Below are the code and all the weights of a small trained network. Each question names an input and a class and asks about switching units off, where a switched-off unit gives its printed mean instead of its output.

import numpy as np


def w(rows, s, z=0):
    codes = np.array(rows[::2]) - 128.0
    scale = np.full(codes.shape[1], s)
    scale[-1] = z or s
    return codes * scale


def norm(h):
    return h / np.sqrt((h * h).mean(-1, keepdims=True) + 1e-5)


def f(y):
    return np.maximum(y, 0)


def log_softmax(a):
    a = a - a.max(-1, keepdims=True)
    return a - np.log(np.exp(a).sum(-1, keepdims=True))


def net(x, mask):
    res = np.array(x, float).reshape(1, 6) / 4 @ E
    u = 0
    for l in range(3):
        y = f(norm(res) @ A[l][:, :-1].T + A[l][:, -1])
        res = res + np.where(mask[u : u + 12], y, B[l][:, -1]) @ B[l][:, :-1]
        u += 12
    return log_softmax(norm(res)[-1] @ U[:, :-1].T + U[:, -1])


A, B = {}, {}
E = w([
[60,164,63,136,254,95],'x0',
[161,95,117,22,90,61],'x1',
[169,223,129,102,198,161],'x2',
[96,129,62,124,51,105],'x3',
[122,150,214,98,96,179],'x4',
[73,152,172,100,64,65],'x5',
],0.0059)
A[0] = w([
[125,66,66,115,226,185,101],'L0N0',
[154,128,239,24,108,39,124],'L0N1',
[171,212,89,94,128,159,79],'L0N2',
[132,186,81,220,129,136,128],'L0N3',
[89,143,163,155,1,115,41],'L0N4',
[102,187,169,134,242,94,115],'L0N5',
[135,79,81,127,212,136,152],'L0N6',
[92,91,39,103,85,11,124],'L0N7',
[130,134,165,152,188,206,1],'L0N8',
[24,141,117,67,123,129,145],'L0N9',
[124,94,163,179,115,180,64],'L0N10',
[206,92,108,109,141,91,140],'L0N11',
],0.0087,0.0046)
B[0] = w([
[144,72,104,166,128,142,201],'L0N0',
[154,87,180,92,117,87,255],'L0N1',
[167,164,139,149,86,178,167],'L0N2',
[146,121,180,111,107,43,188],'L0N3',
[94,86,100,173,164,154,206],'L0N4',
[101,254,79,104,122,84,224],'L0N5',
[137,80,77,156,129,82,204],'L0N6',
[51,64,98,145,121,121,234],'L0N7',
[101,115,107,160,144,87,168],'L0N8',
[164,109,153,99,80,125,188],'L0N9',
[173,107,199,166,104,98,160],'L0N10',
[116,155,179,183,131,122,181],'L0N11',
],0.0082,0.0064)
A[1] = w([
[87,179,160,140,196,152,85],'L1N0',
[146,138,154,125,117,64,163],'L1N1',
[162,171,127,81,118,186,111],'L1N2',
[133,184,127,156,229,117,116],'L1N3',
[173,100,170,190,161,138,136],'L1N4',
[166,147,119,104,121,211,67],'L1N5',
[201,103,114,135,167,121,2],'L1N6',
[123,157,135,88,109,99,143],'L1N7',
[25,126,55,151,125,138,143],'L1N8',
[212,163,105,82,127,144,127],'L1N9',
[114,100,54,184,155,111,131],'L1N10',
[199,78,115,122,255,84,101],'L1N11',
],0.01,0.0044)
B[1] = w([
[232,184,119,143,45,76,164],'L1N0',
[128,90,148,85,24,168,244],'L1N1',
[58,154,62,163,124,112,156],'L1N2',
[131,112,124,153,138,41,225],'L1N3',
[131,156,142,174,163,135,222],'L1N4',
[75,164,89,122,179,96,141],'L1N5',
[111,91,119,146,54,228,147],'L1N6',
[94,112,130,57,120,193,190],'L1N7',
[233,58,68,124,108,36,249],'L1N8',
[1,164,167,195,65,74,179],'L1N9',
[103,64,132,222,158,119,252],'L1N10',
[58,62,82,129,98,161,223],'L1N11',
],0.0067,0.0049)
A[2] = w([
[128,101,167,183,137,187,74],'L2N0',
[46,174,122,196,72,128,249],'L2N1',
[106,21,74,117,121,148,76],'L2N2',
[164,95,114,180,118,156,244],'L2N3',
[160,113,158,99,171,138,147],'L2N4',
[113,74,201,178,106,137,82],'L2N5',
[204,83,188,147,129,136,236],'L2N6',
[56,106,143,165,159,231,10],'L2N7',
[81,90,95,59,91,112,162],'L2N8',
[209,117,127,107,92,110,229],'L2N9',
[204,168,97,191,120,126,125],'L2N10',
[70,248,136,129,144,81,59],'L2N11',
],0.011,0.0016)
B[2] = w([
[54,139,121,112,144,193,180],'L2N0',
[254,128,82,132,78,183,233],'L2N1',
[219,198,121,181,160,144,254],'L2N2',
[57,214,74,137,156,141,211],'L2N3',
[43,121,129,130,131,53,139],'L2N4',
[78,169,111,101,110,175,251],'L2N5',
[14,198,164,65,111,132,221],'L2N6',
[174,127,80,135,163,207,150],'L2N7',
[18,212,192,145,188,51,229],'L2N8',
[130,133,181,122,185,116,190],'L2N9',
[103,136,184,23,80,135,181],'L2N10',
[246,57,149,78,105,174,193],'L2N11',
],0.0085,0.0073)
U = w([
[154,37,145,90,182,160,2],'0',
[120,112,50,210,140,27,155],'1',
[254,156,127,84,83,121,137],'2',
[90,153,94,166,116,237,153],'3',
[141,69,105,73,181,158,33],'4',
[157,59,146,94,195,155,18],'5',
[58,166,209,62,104,97,181],'6',
],0.018,0.0094)

Each question gives the input, the list of numbers given to net, and the class t.
The units are the neurons (one row each of A and B). Each row of codes is followed by its name. A weight is (code - 128) times the scale printed after its matrix; where a second scale follows, it is the last column's (A, B and U).
mask holds one flag per neuron, layer by layer. A switched-off neuron (its flag False) gives its mean, the last column of its row in B, instead of its output. The means were averaged over made-up inputs and are rounded, as every weight is.
A unit's drop is (log p(t) with every unit on - log p(t) with that unit switched off) / (log p(t) with every unit on - log p(t) with every unit switched off).
The circuit of an input: a set's keep is (log p(t) with only the set's units on - log p(t) with every unit switched off) / (log p(t) with every unit on - log p(t) with every unit switched off). Starting from the 12 units with the biggest drops (on a tie, the unit counted first), units are removed one at a time, each time the one whose removal leaves the highest keep (on an exact tie, the one counted first), for as long as the keep stays at least 0.8.
circuit, biggest first: the units of the circuit, biggest drop first
unit that matters most: the unit with the biggest drop
k most important neurons: the k neurons with the biggest drops, biggest first
top k neurons in layer l: the k neurons of layer l with the biggest drops, biggest first
drop when u is switched off: that unit's drop, to one decimal
input [0,5,3,-5,-6,-7], class 3: circuit, biggest first : (L1N6)
input [4,-1,-7,-1,3,5], class 1: circuit, biggest first : (L0N4, L1N8)
input [4,-5,1,0,-3,8], class 2: circuit, biggest first : (L0N5, L2N11, L2N1)
input [2,-5,3,-5,3,-5], class 1: 4 most important neurons : (L0N8, L0N5, L0N0, L0N6)
input [4,-7,-7,-5,2,-7], class 1: 4 most important neurons : (L0N8, L0N1, L0N6, L0N5)
input [1,0,4,1,-2,3], class 2: circuit, biggest first : (L0N5, L2N11)
input [-6,-8,5,-4,4,-5], class 6: 3 most important neurons : (L2N10, L0N10, L0N8)
input [-4,-1,1,3,3,0], class 3: 2 most important neurons : (L0N4, L1N8)
input [0,-6,7,0,-3,-8], class 1: 2 most important neurons : (L1N3, L0N5)
input [1,-5,2,7,1,7], class 1: top 2 neurons in layer 0 : (L0N4, L0N1)
input [-1,0,2,3,-2,7], class 1: top 3 neurons in layer 2 : (L2N2, L2N10, L2N6)
input [7,-5,4,-8,-3,4], class 2: 3 most important neurons : (L0N5, L2N11, L0N7)
input [4,-7,-6,-7,4,-2], class 1: 3 most important neurons : (L0N5, L1N3, L0N8)
input [8,5,4,-7,6,-4], class 2: top 4 neurons in layer 0 : (L0N5, L0N7, L0N4, L0N2)
input [-5,7,0,1,-3,-7], class 3: unit that matters most : L0N3
input [-2,-4,-1,0,-6,-3], class 3: 2 most important neurons : (L0N7, L1N8)
input [4,-6,-5,-7,8,7], class 2: drop when L0N5 is switched off : 0.2
input [-1,4,3,-8,-3,-7], class 3: drop when L1N6 is switched off : 0.3
input [1,-7,-1,-5,-4,-6], class 1: drop when L1N3 is switched off : 0.2
input [-5,-4,2,5,-3,-5], class 6: most important neuron : (L0N3)
